Below is a small trained network, with its code and all its weights. Each question gives an input and a class and asks what happens when units are switched off, that is, made to give their printed mean instead of their output.

import numpy as np


def w(rows, s, z=0):
    codes = np.array(rows[::2]) - 128.0
    scale = np.full(codes.shape[1], s)
    scale[-1] = z or s
    return codes * scale


def norm(h):
    return h / np.sqrt((h * h).mean(-1, keepdims=True) + 1e-5)


def f(y):
    return np.maximum(y, 0)


def log_softmax(a):
    a = a - a.max(-1, keepdims=True)
    return a - np.log(np.exp(a).sum(-1, keepdims=True))


def net(x, mask):
    res = np.array(x, float).reshape(1, 6) / 4 @ E
    u = 0
    for l in range(2):
        y = f(norm(res) @ A[l][:, :-1].T + A[l][:, -1])
        res = res + np.where(mask[u : u + 15], y, B[l][:, -1]) @ B[l][:, :-1]
        u += 15
    return log_softmax(norm(res)[-1] @ U[:, :-1].T + U[:, -1])


A, B = {}, {}
E = w([
[133,79,137,188,174,133,69,57,161],'x0',
[102,143,156,221,174,98,171,135,107],'x1',
[175,108,250,160,117,92,118,169,154],'x2',
[182,133,91,172,144,137,73,192,136],'x3',
[84,149,113,134,135,163,172,161,131],'x4',
[134,93,72,183,45,78,102,115,114],'x5',
],0.0018)
A[0] = w([
[93,120,219,163,85,31,180,134,124,146],'L0N1',
[87,85,103,254,183,126,102,83,137,151],'L0N2',
[164,182,138,183,168,135,143,194,137,2],'L0N3',
[107,153,58,87,148,173,60,128,103,75],'L0N4',
[175,116,111,86,37,99,101,182,139,127],'L0N5',
[64,139,109,128,131,160,183,117,118,122],'L0N6',
[50,142,100,130,134,162,203,115,126,127],'L0N7',
[108,148,141,29,73,129,141,155,136,72],'L0N8',
[181,158,177,168,166,146,117,205,176,62],'L0N9',
[162,109,174,87,175,164,123,72,151,126],'L0N10',
[141,94,204,169,181,97,127,71,135,77],'L0N11',
[114,123,148,138,73,55,148,140,96,8],'L0N12',
[124,130,59,186,62,57,167,152,87,115],'L0N13',
[71,140,89,132,133,148,167,116,114,58],'L0N14',
[148,162,120,125,148,118,141,170,121,65],'L0N15',
],0.0034,0.0024)
B[0] = w([
[218,65,124,200,168,83,195,111,146,242],'L0N1',
[236,87,131,188,75,235,113,100,132,255],'L0N2',
[103,130,129,120,161,155,159,205,53,163],'L0N3',
[171,105,162,166,88,77,164,63,151,189],'L0N4',
[114,136,162,119,130,253,88,71,144,223],'L0N5',
[76,154,113,69,107,102,118,148,134,189],'L0N6',
[74,148,111,49,91,102,115,157,125,207],'L0N7',
[159,110,95,241,136,155,127,51,118,201],'L0N8',
[146,122,147,171,163,133,196,190,62,198],'L0N9',
[72,107,145,112,80,126,92,133,147,202],'L0N10',
[119,195,129,115,84,78,107,25,125,201],'L0N11',
[199,98,118,179,156,123,136,111,162,154],'L0N12',
[99,56,137,74,149,231,47,128,153,225],'L0N13',
[103,162,68,67,88,118,129,150,117,162],'L0N14',
[128,64,102,143,109,136,146,136,121,145],'L0N15',
],0.0033,0.0026)
A[1] = w([
[129,136,138,106,141,44,109,93,146,102],'L1N1',
[140,138,200,89,123,151,149,156,167,114],'L1N2',
[117,154,71,125,104,127,84,165,110,70],'L1N3',
[107,57,91,120,83,95,143,86,141,101],'L1N4',
[120,109,179,123,110,143,146,133,148,109],'L1N5',
[93,183,74,86,124,32,141,151,130,48],'L1N6',
[157,125,107,133,112,132,81,178,137,144],'L1N7',
[150,129,74,147,117,172,93,147,96,159],'L1N8',
[155,148,124,78,143,151,129,212,126,99],'L1N9',
[163,123,159,219,146,79,145,137,134,3],'L1N10',
[56,126,108,88,116,154,39,101,152,99],'L1N11',
[186,113,141,121,157,80,94,149,150,118],'L1N12',
[172,76,193,157,133,164,69,138,159,166],'L1N13',
[110,147,102,197,142,167,182,136,79,147],'L1N14',
[131,162,171,114,155,2,155,110,134,30],'L1N15',
],0.0041,0.0019)
B[1] = w([
[60,123,123,127,131,104,155,165,131,142],'L1N1',
[125,69,84,189,133,103,80,115,131,161],'L1N2',
[102,135,150,108,115,134,113,71,170,148],'L1N3',
[166,143,157,151,195,120,148,174,113,181],'L1N4',
[131,107,87,165,143,92,92,115,116,155],'L1N5',
[238,220,66,156,132,116,210,57,141,145],'L1N6',
[108,127,170,113,120,102,169,83,115,161],'L1N7',
[124,93,235,104,117,53,127,107,165,199],'L1N8',
[138,48,77,170,135,88,145,122,144,156],'L1N9',
[94,179,94,3,111,204,20,136,123,170],'L1N10',
[63,114,163,78,72,184,53,243,99,198],'L1N11',
[65,132,107,104,90,162,140,102,132,154],'L1N12',
[144,170,45,137,120,107,195,84,129,253],'L1N13',
[128,119,168,62,103,108,69,185,106,178],'L1N14',
[37,118,173,152,150,74,105,113,143,143],'L1N15',
],0.0036,0.0042)
U = w([
[62,146,192,162,181,25,165,85,146,125],'0',
[95,234,58,75,129,110,228,133,123,126],'1',
[103,135,72,148,206,124,130,164,167,49],'2',
[122,198,115,164,162,122,126,154,155,2],'3',
[173,205,173,173,198,147,87,159,86,90],'4',
[169,91,149,166,175,114,175,254,91,147],'5',
[49,120,118,49,62,194,56,134,143,150],'6',
[240,84,118,207,97,145,112,37,164,169],'7',
],0.0088,0.0082)

Each question gives the input, the list of numbers given to net, and the class t.
The units are the neurons (one row each of A and B). Each row of codes is followed by its name. A weight is (code - 128) times the scale printed after its matrix; where a second scale follows, it is the last column's (A, B and U).
mask holds one flag per neuron, layer by layer. A switched-off neuron (its flag False) gives its mean, the last column of its row in B, instead of its output. The means were averaged over made-up inputs and are rounded, as every weight is.
A unit's drop is (log p(t) with every unit on - log p(t) with that unit switched off) / (log p(t) with every unit on - log p(t) with every unit switched off).
The circuit of an input: a set's keep is (log p(t) with only the set's units on - log p(t) with every unit switched off) / (log p(t) with every unit on - log p(t) with every unit switched off). Starting from the 12 units with the biggest drops (on a tie, the unit counted first), units are removed one at a time, each time the one whose removal leaves the highest keep (on an exact tie, the one counted first), for as long as the keep stays at least 0.8.
circuit, biggest first: the units of the circuit, biggest drop first
unit that matters most: the unit with the biggest drop
top k neurons: the k neurons with the biggest drops, biggest first
k most important neurons of layer l: the k neurons of layer l with the biggest drops, biggest first
drop of u: that unit's drop, to one decimal
input [1,3,-8,4,2,5], class 6: circuit, biggest first => L0N13; L1N11
input [-2,1,-8,8,1,8], class 6: circuit, biggest first => L0N13; L0N1
input [2,8,-1,2,7,0], class 5: circuit, biggest first => L1N14; L0N5
input [1,7,6,0,-1,-4], class 4: top 3 neurons => L1N10; L0N11; L0N9
input [-5,0,8,-4,1,-4], class 0: unit that matters most => L0N2
input [-7,6,-5,6,3,1], class 6: top 4 neurons => L0N13; L1N13; L0N1; L1N3
input [-3,1,-2,-2,-2,-3], class 1: top 2 neurons => L1N6; L0N13
input [-6,-6,4,2,5,-5], class 5: circuit, biggest first => L0N9; L1N10
input [4,-6,0,-3,-8,1], class 6: circuit, biggest first => L1N11; L0N1
input [-1,3,3,-4,6,4], class 5: top 3 neurons => L1N4; L0N5; L0N7
input [0,-7,3,6,5,-7], class 7: 2 most important neurons of layer 1 => L1N11; L1N2
input [4,8,-8,-4,-3,3], class 6: top 2 neurons => L0N1; L0N7
input [0,0,4,8,6,2], class 5: 2 most important neurons of layer 0 => L0N9; L0N3
input [-6,4,-5,-5,-5,5], class 6: circuit, biggest first => L0N13
input [-6,4,2,-7,-4,4], class 7: 2 most important neurons of layer 0 => L0N13; L0N12
input [-4,-3,-8,-8,-7,-1], class 1: 3 most important neurons of layer 0 => L0N13; L0N2; L0N5
input [-2,4,-8,5,-3,8], class 6: top 4 neurons => L0N13; L0N1; L1N11; L0N8
input [-2,-7,7,-7,-1,-8], class 7: top 2 neurons => L0N8; L1N2
input [-8,5,1,-1,7,7], class 5: top 2 neurons => L0N1; L0N13
input [0,1,1,7,-4,-3], class 5: unit that matters most => L0N9
input [-7,7,-3,5,4,1], class 6: 2 most important neurons of layer 1 => L1N13; L1N3
input [-3,7,-7,1,-7,2], class 6: drop of L1N14 => 0.0
input [2,7,-6,2,1,-2], class 6: drop of L0N1 => 0.1
